Here is a tiny trained network, its code and every weight. The questions are about switching its units off for an input and a target symbol, where a switched-off unit gives its printed mean instead of its output.

import numpy as np


def w(rows, s, z=0):
    codes = np.array(rows[::2]) - 128.0
    scale = np.full(codes.shape[1], s)
    scale[-1] = z or s
    return codes * scale


def f(y):
    return y / 2 * (1 + np.tanh(0.7978845608 * (y + 0.044715 * y**3)))


def softmax(a):
    e = np.exp(a - a.max(-1, keepdims=True))
    return e / e.sum(-1, keepdims=True)


def log_softmax(a):
    a = a - a.max(-1, keepdims=True)
    return a - np.log(np.exp(a).sum(-1, keepdims=True))


def net(x, mask):
    ids = ['ΓΘΠΣΦαβδεζηλτψ'.index(c) for c in x.split()]
    T = len(ids)
    res = E[ids] + P[:T]
    q, k, v = (res @ M[0].T for M in (Q, K, V))
    z = softmax(np.where(np.tri(T) > 0, q @ k.T / 3**0.5, -1e9)) @ v
    res = res + np.where(mask[0], z, O[0][:, -1]) @ O[0][:, :-1]
    y = f(res @ A[0][:, :-1].T + A[0][:, -1])
    res = res + np.where(mask[1:9], y, B[0][:, -1]) @ B[0][:, :-1]
    return log_softmax(res[-1] @ U[:, :-1].T + U[:, -1])


Q, K, V, O, A, B = {}, {}, {}, {}, {}, {}
E = w([
[66,112,140],'Γ',
[158,116,168],'Θ',
[75,169,80],'Π',
[151,209,250],'Σ',
[161,146,118],'Φ',
[118,108,73],'α',
[103,75,218],'β',
[105,94,188],'δ',
[104,95,191],'ε',
[136,129,95],'ζ',
[195,110,105],'η',
[162,170,123],'λ',
[136,33,125],'τ',
[105,99,194],'ψ',
],0.018)
P = w([
[126,35,77],'0',
[173,75,87],'1',
[227,112,94],'2',
[241,128,92],'3',
[248,130,108],'4',
[254,144,94],'5',
],0.0044)
Q[0] = w([
[3,134,124],'head 1',
[50,180,174],'head 1',
[47,120,164],'head 1',
],0.018)
K[0] = w([
[7,196,19],'head 1',
[27,210,74],'head 1',
[44,137,115],'head 1',
],0.017)
V[0] = w([
[51,126,254],'head 1',
[169,19,116],'head 1',
[158,94,170],'head 1',
],0.0086)
O[0] = w([
[223,248,161,7],'head 1',
[172,110,75,204],'head 1',
[165,151,93,87],'head 1',
],0.013,0.0012)
A[0] = w([
[92,218,33,81],'neuron 1',
[110,141,178,104],'neuron 2',
[10,219,77,59],'neuron 3',
[42,143,104,167],'neuron 4',
[122,73,129,10],'neuron 5',
[89,164,20,108],'neuron 6',
[66,227,75,254],'neuron 7',
[103,151,104,28],'neuron 8',
],0.014,0.0064)
B[0] = w([
[95,160,83,171],'neuron 1',
[106,132,71,146],'neuron 2',
[135,225,2,232],'neuron 3',
[165,76,197,254],'neuron 4',
[161,206,127,145],'neuron 5',
[195,143,167,219],'neuron 6',
[40,109,165,251],'neuron 7',
[179,210,125,118],'neuron 8',
],0.024,0.0081)
U = w([
[180,157,191,3],'Γ',
[189,89,2,96],'Θ',
[145,132,125,105],'Π',
[153,134,119,106],'Σ',
[130,109,110,126],'Φ',
[137,118,124,37],'α',
[147,118,155,82],'β',
[142,125,117,121],'δ',
[74,43,147,204],'ε',
[101,142,198,78],'ζ',
[122,172,63,183],'η',
[126,41,91,240],'λ',
[189,182,159,75],'τ',
[147,136,136,31],'ψ',
],0.011,0.0054)

Each question gives the input, a string of symbols that net reads in full, and the target symbol t.
The units are the heads (3 rows each of Q, K, V and O) and the neurons (one row each of A and B). Each row of codes is followed by its name. A weight is (code - 128) times the scale printed after its matrix; where a second scale follows, it is the last column's (O, A, B and U).
mask holds one flag per unit, heads first, then neurons. A switched-off unit (its flag False) gives its mean, the last column of its rows in O or B, instead of its output. The means were averaged over made-up inputs and are rounded, as every weight is.
A unit's drop is (log p(t) with every unit on - log p(t) with that unit switched off) / (log p(t) with every unit on - log p(t) with every unit switched off).
The circuit of an input: a set's keep is (log p(t) with only the set's units on - log p(t) with every unit switched off) / (log p(t) with every unit on - log p(t) with every unit switched off). Starting from all 9 units, units are removed one at a time, each time the one whose removal leaves the highest keep (on an exact tie, the one counted first), for as long as the keep stays at least 0.8.
units of the circuit, in order: the units of the circuit, biggest drop first
k most important neurons: the k neurons with the biggest drops, biggest first
drop when u is switched off: that unit's drop, to one decimal
input Σ Π α, target ζ: units of the circuit, in order	[head 1; neuron 7]
input β β Σ Φ, target ζ: 3 most important neurons	[neuron 3; neuron 7; neuron 2]
input Φ α Π Π λ, target ε: units of the circuit, in order	[neuron 3; head 1]
input τ Φ Σ λ, target ζ: units of the circuit, in order	[head 1; neuron 7]
input β α τ Σ λ, target ζ: 3 most important neurons	[neuron 3; neuron 7; neuron 2]
input Γ α α, target Γ: 3 most important neurons	[neuron 6; neuron 3; neuron 5]
input ζ Π Π Π Φ ψ, target ε: units of the circuit, in order	[neuron 3]
input Π Φ α, target Γ: 4 most important neurons	[neuron 6; neuron 3; neuron 7; neuron 5]
input η Π α, target τ: units of the circuit, in order	[head 1; neuron 6; neuron 5]
input β β β Π Π Φ, target η: units of the circuit, in order	[head 1; neuron 1]
input β τ Π η α, target τ: 2 most important neurons	[neuron 6; neuron 3]
input τ Π Γ, target ε: 2 most important neurons	[neuron 6; neuron 4]
input Π Π Φ, target λ: 2 most important neurons	[neuron 3; neuron 7]
input δ Π τ α Φ α, target Θ: 3 most important neurons	[neuron 4; neuron 7; neuron 1]
input β Θ β, target τ: 3 most important neurons	[neuron 7; neuron 3; neuron 4]
input ε η Γ, target ε: units of the circuit, in order	[neuron 3]
input Π Π ζ Π λ Σ, target ζ: drop when neuron 3 is switched off	1.3
input β β β α Φ ζ, target η: drop when head 1 is switched off	2.5
input η β ζ Π β λ, target η: drop when neuron 5 is switched off	0.0
input Π Φ τ Φ Π α, target Θ: drop when neuron 7 is switched off	0.8
